In the rows, 128 means zero.
Each row is followed by its class number.
[161  93 106 115 105 133 131 118 125  90 145 110 147 137 146 114  99 140
 118  67  96 133  89 121  90 125 136 115 146 131 100 102  96 103 148  99
 194 113 220 131 150 101 153 112 109]  8
[155  78 121 148 126 167 109 101 112  96 145 109 170 166 139 109 116 129
 128 100 121 131  86 119  89 115 138 128 144 122  54 102  99 131 176  97
 230 108 252 127 148 124 141 106 103]  8
[129 163  86 143 139 110 114 183 119 140 141 128 142 110 132 115 127 119
 118 109 104  75 133 124  95 155 120 160 128 125 142 105  86 150 110 145
 166 111 135 134 155 112  82 119 124]  5
[161  88 174 127 144 130  97  95 173 134 124 174  91 143 125 136 154 137
 121 175 120 171  92 151 127 136 131 142 125 155 118 108 148 181 180 126
  48 121 134 134  78 164 190 139 121]  6
[161  90 102 125 118 152 135 111 162 100 130 126 157 169 167 126 115 172
 122  98 114 112  65 138  65 114 116 134 127 121  99  92  59 141 173  84
 247 127 248 155 167 134 151  85  80]  8
[152  88 102 166 142 164 112 120 143  93 113  93 122 139 137  69 107 123
 106  81 112 136 109 139  75 122 116 115 130 130  94  94  90 141 153  94
 210  55 228 133 163 119 147 122 117]  1
[124 154 153 120 108 136 141 144 140 183 126 170 148 153 112 180 175 138
 113 121 148 175  88 106 103 142 135 173 162 132 114 110 132 144 147 137
 148 150 170 141  91 159 175 127  80]  8
[132  93  90 108 117 132 135  92 159  92 139 113 126 168 158 124 124 150
 116  75 104 142 109 122  92 128 113  96 141 148  53 112 126 129 107  96
 221 134 188 142 148 102 152  97  56]  7
[ 96 178 110 103 160 116 163 156 129 152  78 122 142 135 153  94 123 119
 166  84 139 107 137  97  98 152 117 127 156 126 136 122 109 146 101 110
 167  85 121 105 135 120  85 118 166]  1
[107 161  91 143 182 150 138 143 149 160 103 130 143 101 122 100 114 100
 135 106 110  77 123  98 105 161 132 137 167 113 171 109 104 137  94 135
 139  76 123 115 121 137  91 149 125]  7
[ 78 159  97 129 170  95 131 152 121 129  89 178 114 104 147  97 136  71
 121 171  95  65 111 125 152 153  76 155 169 140 139 130 150 134 103 112
 136  76 146 139  71 137  80 133 140]  0
[162 131 149 103 148 157 114 128 134 120 100 181 123 127 115 159 166 144
 147 145 136 171  94 157  85 112 146 161 185 130 170 118 144 145 174 127
 127 108 151 102 100 182 144 128 114]  8
[144 186  99  93 141 106 131 148 141 167 117 154 127 162 149 155 141 116
 129 103 108  66 106  90  85 121  87 124 148 156 160 102  88 123 155 144
 162 101 152  79  90 107  97 114 166]  9
[155  98  99 122 115 146 140 129 137 104 126 112 130 168 158 112 146 131
 115  78  80 127  97 106  80 136 100  98 111 170  80  88 100 121 129  94
 238  91 219 135 134 124 127 110  87]  7
[115 178  95 113 155 108 135 148 128 140 116 127 149 118 142 111 120 102
 135  85 102  79 125 105 112 148 100 108 150 125 137  94  87 142  89 125
 158  91 133 127 113 136 102 130 145]  7
[169  87  56 129 103 127 118 140 164 122 125 115 131 165 128  84 101 130
  97  97  84 127 113 112  85 134 128  86 122 186 100 102 113 114 143 119
 142 135 207 147 151 113 167 128  66]  9
[140  76  85 139 143 170 130 115 189 121 109 112 118 154 106  99 138 171
 124 102 127 157 131 125  64  84 110  81 103 135  94 128  96 118 127  79
 232  95 196 130 161 112 166 102 101]  10
[120  92  87  95 115 146 165 140 157 108 151 134 160 191 168  66  99 157
 118 140  85 149 115  91  91 143 147  96 155 174  69  75 108 117 153 171
 188 141 225 205 150 152 141 133  60]  0
[162 121 160  91 147 147 133 124 144 134  77 166 114 134 108 132 177 129
 102 116 142 167 115 150 111 138 144 125 152 148 145 125 127 161 147 130
 108  98 125  79 104 171 142 127 130]  12
[142 141 111 163 125 101 118 156 157 163  95  91 149 113 111 147 166 131
  82 101 148  74  99  76 129 169  97  89 138 134  97 129  83 107 121 112
 131  75 164 176 132 149 108 103 157]  2
[157 100 111 140 121 142 126  90 126  96 140  96 114 143 141 101 122 131
 103 115 101 143  86 122  71 142 121 106 136 167 109  72 128 108 167 119
 182 107 214 117 144 110 147 124  96]  3
[165 141 210 141 124 138 127 133 110 110  98 151 131 118 102 148 154 104
  82 115 143 140 103 109 122 145 108 134 145  90 163 130  80 145 124 130
 108  99 147 192  93 159 167 122 115]  11
[164 110 177  77 166 162 126 137 147 127 110 162 124 133  91 128 164 115
 130 108 126 161  81 137 143 128 141 173 167 113 157  88 126 153 141 132
 125  74 118 113 106 199 164 143 146]  7
[138 155 103 142 156 114 109 149 139 171 121 118 115 121 132 122 143 103
 147 109 123  80 128  89 105 164 128 103 134 153 138  92  95 130  86 145
 153  79 145 116 129 110 100 146 140]  6
[101 161  96 158 172 135 139 163 150 147  79  93 129 106 150 109 125 108
 133  80 123  87 118 108 126 135 101 132 139  93 145 107  58 147  92 127
 197  68 161  96 148 126  77 139 134]  1
[146 115  99 126 139 140 139 115 133 110 136 101 106 159 152  95 135 127
 107  75 118 134  91 135  86 142 116 102 144 159 114  84  95 112 157  93
 173  86 223 109 142 117 151 134  92]  1
[179  91  98 141 123 155 115 124 158  98 120 119  97 149 157  95  90 127
 129  81 101 126  81 145  52 101 111 122 104 146 134 100 104 132 177 116
 158  78 199 133 155 110 156 120 125]  1
[154  91 106 129 117 148 139 120 173 101 145 112 109 172 120  92 132 149
 124 100  97 150 104 113  86 145 111  98 117 171  97  94 106 116 125  90
 201 121 208 154 149 113 168 127  79]  6
[175  78  87 103 114 151 128 130 124  85 167 106 100 190 164  72 140 109
 144 120 115 136  90 112  93 115  92  82 116 192  94  97 151  68 153 119
 159  97 219 141 132 114 148 127  94]  0
[119 187  89 166 149 115  92 148 143 108 115  87 136 130  73 140 113 135
  95  22 144  31 134  35 104  70  66 111  67  57  94 175  10 104 123 168
 208 100 205 144 111  94 105 115 176]  11
[164 116  93 138 130 138 149 111 152 114 146 119 115 161 117 113 133 144
 116  89 108 135 107 108  62 154 124  85 136 158 122 119 105 103 159 101
 172  92 213 162 153 124 148 126  94]  6
[159 124 183 101 104 112 163  96 159 117 108 158 121 149 108 152 142 149
  74 124 114 141 104 174  82 151  98 142 150 147 164  91 146 185 169  88
 103 136 126 140 116 143 155 114 106]  5
[162  80  81 157  70 164 135 126 128  85 143 107 130 123 131  82 112 150
 118  64 107 192  89 116 108 149 139 101 147 161  79 108 130  96 149  96
 171  82 222  54 181  68 126 147  95]  2
[114 159  90 149 157 112 123 167 151 192 112 142 130 117 140 135 117  83
 137 105 106  77  99 111  90 153 113 107 127 128 154  93  86 127  75 120
 148  86 118 114 123  93  91 139 144]  10
[158 111  83 119  97 156 153 125 128 114 137 137 153 164 140 144 152 151
 143  88 104 142  90 132  86 114  92 132 157 158  74  90 100 148 177  92
 227 127 244  79 135 172 138 118  91]  8
[174  85  88 139 101 137 130 112 132 100 144 103 136 155 125 110 134 158
  83  97 106 126 112 129  79 116 123 110 153 148  94  84 109 118 170  96
 216 135 218 145 164 117 154 119  74]  5
[150 150 119 109 134 127 147 174 129 147 111 120 125 120 122 102 126  88
 144 107 123  80  95  92 130 126  98 112 148 143 185  93  92 111  67 128
 140 120 130 136 131  75 129 138 113]  2
[145 139 188 138 115 146 146 123 122 143  83 149 129 118  85 139 182 122
 102 128 127 146 110 114 123 133 105 160 160 127 153 111 129 172 164 108
 134  72 174 138  77 179 157 150 124]  11
[139 174 116 143 156 104 133 142 104 162  97 127 133 150 162 136 130  78
 110 115 115  15 100 114 106 146 123 161 155 109 188  85  98 149 117 120
 146 106 138 101  98 108 110 142 152]  4
[161 131 164 133 124 123 141 101 122 149  89 202 118 147 122 146 166 146
  80 142 122 184 126 170 107 144 150 135 165 104 168 118 147 155 192  71
 137  74 138 126 117 187 183 116  99]  9
[136 114 194 114 123 136 111 127 114 101  93 141 106 105 109 143 151 123
 148  92 113 185  80 129  92 170 143 119 146 149 126 105 147 130 132 124
  81  74 134  84  93 198 140 136 123]  2
[157 130 131 104 151 123 146 135 147 146  97 144 100 132 119 132 168 140
  89 127 155 161 118 140  83 127  95 131 163 152 181 113 134 116 156 115
 100  88 143 102  91 149 131 117 131]  5
[127 169 110 106 165 118 128 145 141 139 100 142 127 134 111 120 134 117
 123 126 109  85 138 121  78 139 135 105 134 144 155 102  86 148  97 121
 147 141  91 132 119  97 123 113 154]  10
[133 148 110 133 143 129 117 155 172 121 164 171 120 134 108 106  63  97
 151  87 121 135 103 131  45 161 106 108  81 115 136 113  29 157  55 152
 155 160 138 228 165  73 154 123  83]  6
[128 147 133 131 169 108 117 165 126 143  98 100 133 123 136 103 108 107
 100  81 119  37 125  89 125 151 104 129 162 121 156  73  85 123  91 141
 157  43 171 129 121 136 109 146 164]  1
[159  93 112 146 121 166 122 122 145  96 128  83 128 155 147 101 128 142
 127  80  97 128  92 127  77  99 101 117 129 141 101  78  98 131 181  97
 228  74 239 124 160 138 152 129 111]  1
[109 159 113 125 163  96 133 166 126 188 103 121 136 118 146 106 104 100
 108 112 116  44 132  99 108 145 100 137 130 122 184  86  77 137 107 142
 155  84 142 102 105  97  85 143 163]  3
[ 76 133  91 168 102 103 108 177 126 152 132 116 143 108 108 122  90 117
 108 104 121  64 141 116 138 142 116 144 114 137 112 115 118 114  66 122
 148 122 134 147 153 122 128 129 106]  2
[149 135 133 108 133 126 125 137 158 123 108 200  98 108 141 139 167 137
 131 128 107 190  66 124 100 166 101 110 161 165 118 102 122 133 101 127
 113  80 161  97 101 144 152 120 108]  10
[152 130 187 119 140 146 121 124 155 117  90 170  90 131 103 138 141 118
 104 141 109 167 114 128  91 138 138 141 127 157 181 117 139 158 134 149
  78 123 122 119  93 133 177 130 108]  6
[176 103 180 124 176 121  90 128 119 139 130 144 122  91  98 166 187 105
  96 154  87 141  90 148 136 129 149 152 153  91 117  88 103 168 167 113
 140  85  97 173  97 151 174 122 182]  10
[148 165  99 150 180  98  96 155  91 159 142 151 156 138 133 123 164  97
 148 146 106  76 102 110 124 153  99  90 146 114 120  86 100 152 122  96
 131 112 151 133  96 121 109 167 121]  10
[159  83 104  90 107 157 107 131 146  27 164  78 144 170 156  78 119 122
 130  98  75 165  70 167  92  96 120 116 165 170  73 121 117 131 174 109
 195 141 218 139 135 101 137 105 100]  12
[153 158 152 116 151 137 141 119 123 120 105 165 124 135  93 132 165 119
 115 114 115 171 105 126 107 141 126 137 168 114 143 110 132 153 168 115
 102  96 134 122  88 172 151 143 123]  11
[173 131 163 110 122 150 136 130 148 116  94 121 138 143 114 156 162 139
 107 130 127 165  85 143 122 110 142 147 172 118 170  92 115 144 181 126
 118 142 148 122  95 178 155 138 130]  8
[160 129 123 130 145 156 139 104 129  91 118 114 139 173 102  97 160 118
 107  99 117 129 120 106 104 125 106  79 136 148  96 112 124 125 133  97
 198  84 195 152 134 139 135 110 109]  7
[129 125 176 130 127 135 128 121 120 124 110 148 112 157 108 115 161 140
  85 130 119 162 121 123 132 156 156 152 126 133 129 111 149 142 162 128
 106 134 141  81  97 166 169 137  97]  3
[153  94  83 149 111 160 143 118 149 123 127 128 135 146 134  77 109 132
 119 111  78 149 105  94  89 138 129 111 154 151  96 101 100 111 160 111
 196  99 221 139 135 133 158 126  90]  9
[110 201 108 153 148  91 128 185 118 154 127 133 159 117 114 136 150 102
 112  84 125  45 125  79 123 145  72  93 138  97 168 195 101  98  79  93
 124  75 160 148 126  89 106 111 120]  10
[162 100  89 122 120 139 117 123 139  82 157 115 145 174 159 111 107 148
 122  77 106 146  77 128  99 125 132 115 152 127  72  94  86 124 154 128
 182 125 244 112 139 128 145 122  74]  8
[167 106 165 104 134 139 131 110 132 105  84 166 108 136 121 135 178 126
 125 132 122 192  88 137 123 144 147 146 164 140 117 106 157 158 150 121
  92 117 134  91  90 187 178 137 135]  4
[165  84  87 108 113 148 158 123 166 101 157 111 113 170 126  88 124 150
 125 101  99 154 103 111  91 136 125 104 138 181 108 109 115 102 143 101
 176 130 207 161 161 105 179 121  77]  6
[159  73 108 142 155 127 145  84 130 164 122 102  98 162 115 129 166 150
  92  99 104  91 104  82 112 117 141 102 128 110 104  94 113  92 157  60
 219 102 196 128 101  92 182 148 101]  10
[170 115 179 122 138 159 109 116 120 111 113 174 121 115  97 135 168 136
 131 136 114 187  98 145  81 141 144 119 156 146 153 107 150 159 157 121
 111  68 160  97 119 139 155 148 114]  10
[175  84 111 142 113 163 133  97 136 129 122 139 108 169  95 108 110 110
  82  92  99 109 107  89  88 136 149 113 120 167 112  75  96 101 137 127
 217 110 205 114 146  79 157 135  97]  9
[141  64 101 122 111 150 130 110 178  92 123  87 123 128 156  80 107 150
 131 124  80 156  91 136  88 136 138  90 122 177 104  81 110 121 130 118
 177 140 190 149 179 125 151 115  65]  3
[153  69  86 116 116 154 148 109 153 131 136  94 121 114 124  96 127 115
  96  75 109 133  95 103 119 127 126 102 127 178 104 107 104  85 129 104
 176  78 202 139 158  93 158 119 120]  7
[118 120 139 148 157 114 135 140 147 138  79 151 116 112 176 143 133 148
 135 128 102  68 108 121 128 171  90 110 162  92 143 101  59 163  90 103
 146 104 143  99  80 170  80 146  91]  2
[160  88  82 141 137 170 154 104 160  88 106 102 117 171 172 107 113 134
 109  90 106 114  85 128  90 107 110 109 119 148  90  88  72 134 157 115
 227 109 219 115 192 128 138  88  87]  1
[173 144 171 103 127 133 156 128 140 167 117 174 113 142 124 133 171 147
 102 141 142 135 137 137 123 140 111 128 189 133 180 134 145 173 165 149
  71  65 146 112  64 169 144 160 130]  12
[151  98  80 112 135 139 125 114 151  77 137  92 142 170 137 117 145 144
 111  72  89 114 108 108  76 124 108  82 143 159  55 134 102 122 151 107
 211 109 228 169 133 148 134  95  79]  7
[127  89  85 167 113 140 131 111  92 138 136 174 102 112 188 141 104 139
 150 113 107 120  94 147  89  89 133 136 105 107 150 139  92 108 164  95
 210  65 205  72 148  78 115 132 106]  10
[125 146  89 105 139 101 133 172 134 175 122 136 132 123 147 104 106 115
 121 104 113  58 147 122 122 141 118 129 138 146 161 103 113 140  89 144
 117 105 115 101 117 113 111 149 138]  12
[148  90  85 117 136 148 140 128 152 102 123  94 111 158 168  92 120 140
 119  81  87 130  97 121  81 100 112  99 133 168 106  93  96  93 178 104
 194  75 227 115 145 135 145 111 125]  1
[135 159 109  71 183  71  79 166 124  75 100 114 164 126 138  94  96 100
 109  49 106  87 100 114 145 146 138 109 160 111 135 137 144 117  90 130
  67  72 123 112 140 119 110 107 147]  7
[150 153  76 145 158 118  57 150 119 159 118 152 121 104 159 140 152 118
 169 113 124  62 115 137  75 127 137  79 140 129 141 101  70 128 111 115
 170  77 136  77 136 116  84 134 159]  10
[152 134 191 122 128 138 159 128 106  97  74 164 139 140  92 124 163 140
  96 120 126 205 120 132 125 159 132 121 182 114 138 126 165 158 149  94
 104  89 138 104 106 176 149 131  97]  2
[160  93  54 156 112 136 137 126 145 130 148 140 105 166 140 129 133 157
  77 109 115 148 123 138  55 134 103  86 124 168  87  95 107 103 142  86
 186 136 197 140 147 104 172 108  43]  2
[141 157  92 143 145 123 113 167 138 149 121 127 131 102 146  99 124 103
 119 107 125  78 105 117 121 159 109 122 136 120 149  94  64 137  74 144
 155 101 144 133 132 112 108 144 124]  12
[137 172 131 168 134 128 118 139 114 173 118  95 123  89 139 145 159  82
 134 103 163  69 112 128  83 148  87 111 130 103 171  83  31 130  89 110
 197  98 127 140 135 132  85 111 154]  5
[105 173 127 145 155  80  66 138 141 106  67 104 122 118 129  99 143 124
 112 107 119  44 128  81 168 132 146 124 128  94  93 120  92 150  52 141
 204  86 145 170 125  88  92 114 135]  11
[143 131  62 102 127 123 150 133 142  86 134 146 127 211 147  64 122 125
 115 112  99 155 106 114  68 138  99  83 148 166  68 104 142 127 147 126
 174 134 223 175 116 126 147 127  52]  0
[162 133 150 119 143 160 130 136 141  95  75 170 107 141  99 121 160 129
  98 101 133 193 106 135  86 140 114 132 160 159 136 115 148 145 150 123
 115  87 166  91 124 171 161 126 109]  1
[143 102  80 147 118 141 142 104 133 105 125 116 131 135 141  91  98 151
 124  92 108 115  95 121  67 119 136  78 116 143 134 100  90 101 132  96
 209  81 236 140 191  87 147 124  81]  10
[160 100 171 108 147 137 175 123 155 152  82 155 120 141 120 166 164 126
  82 132 134 153 104 122  89 154 126 140 152 135 157 121 107 143 149 136
 111  94 148 166  95 174 153 119 143]  4
[142 112 145  72 125 148 140 120 135 106 100 195  97 131 125 120 162 128
 144 138 136 180 102 147 108 146 131 147 176 158 136 129 162 139 164 130
  98 106 123  92  94 176 136 136 140]  0
[148 123 118 136 115 143 119 110 150 124 153 111 129 161 111 101 135 146
  89  86 116 108 119 119  98 126 128 124 126 124  88 102 103 156 134 123
 201 131 197 146 134  98 186 133  74]  12
[136  78  81 105 121 134 157 133 158 110 138 107 117 180 125  97 104 120
 107  58 114 178  84 117  87 137 130 110 121 178  93 109  97  90 135 101
 195 112 227 122 154  87 148 124  91]  6
[171 113 182 117 118 108 120 105 111 113  94 151 116 150 127 152 174 126
 111 130 127 153  95 143 138 132 149 139 132 117 121 114 152 165 172 110
  82 124 126 122  90 177 178 136 156]  4
[147 106 153 106 166 156 131 124 185 157  91 191  79 108 129 137 152 122
 120 129 123 143  81 131 143 109 105 151 146 144 137  89  88 146 146 153
 125  51 150  90 107 174 156 124 171]  1
[161  69 114 137 125 157 116 102 111  74 103  85 132 165 126  94 114 146
 103  76 134 108 107 113  80 130 129  91 142 142  86  83  86 104 140  76
 218 121 210  82 144 100 132 121 109]  2
[138 145  73 156 143 121 121 162 120 119  81 116 111 108 137  94 109 117
 128 137 126  68 118  78 108 149 116 126 156 144 137  91 100  98  77 145
 162 113 129 151 117 117  99 122 146]  2
[136 143 214 109 127 144 175 105 132 123 106 164 116 135  95 144 169 136
 117 136 115 166 103 122 131 175 136 155 153 137 147 101 139 145 146 121
 113  78 144 119  78 199 144 127 145]  8
[166  80  83 110 108 138 148 123 161 119 126  94 113 146 153  99 127 138
 119  96 100 135  81 111  81 123 105 104 132 169 105  87  88 103 154 115
 205 118 212 140 148 130 156 107 106]  3
[146  97  71 117 179 160 125 109 150 109 175 150 105 191  80  69 136 138
 123  74 128 142 117 110  85 150 172 110 130 155  93 171 123  77 174  88
 148  95 206  92 152  81 149 126  99]  6
[116 174 110 158 155 111 108 160 102 161 132  99 144 105 120  88 152 101
 156 112  94  62 119  82 137 167 152 115 160 115 146  82  97 114 104 126
 171  44 170 170 118 135  84 179 132]  11
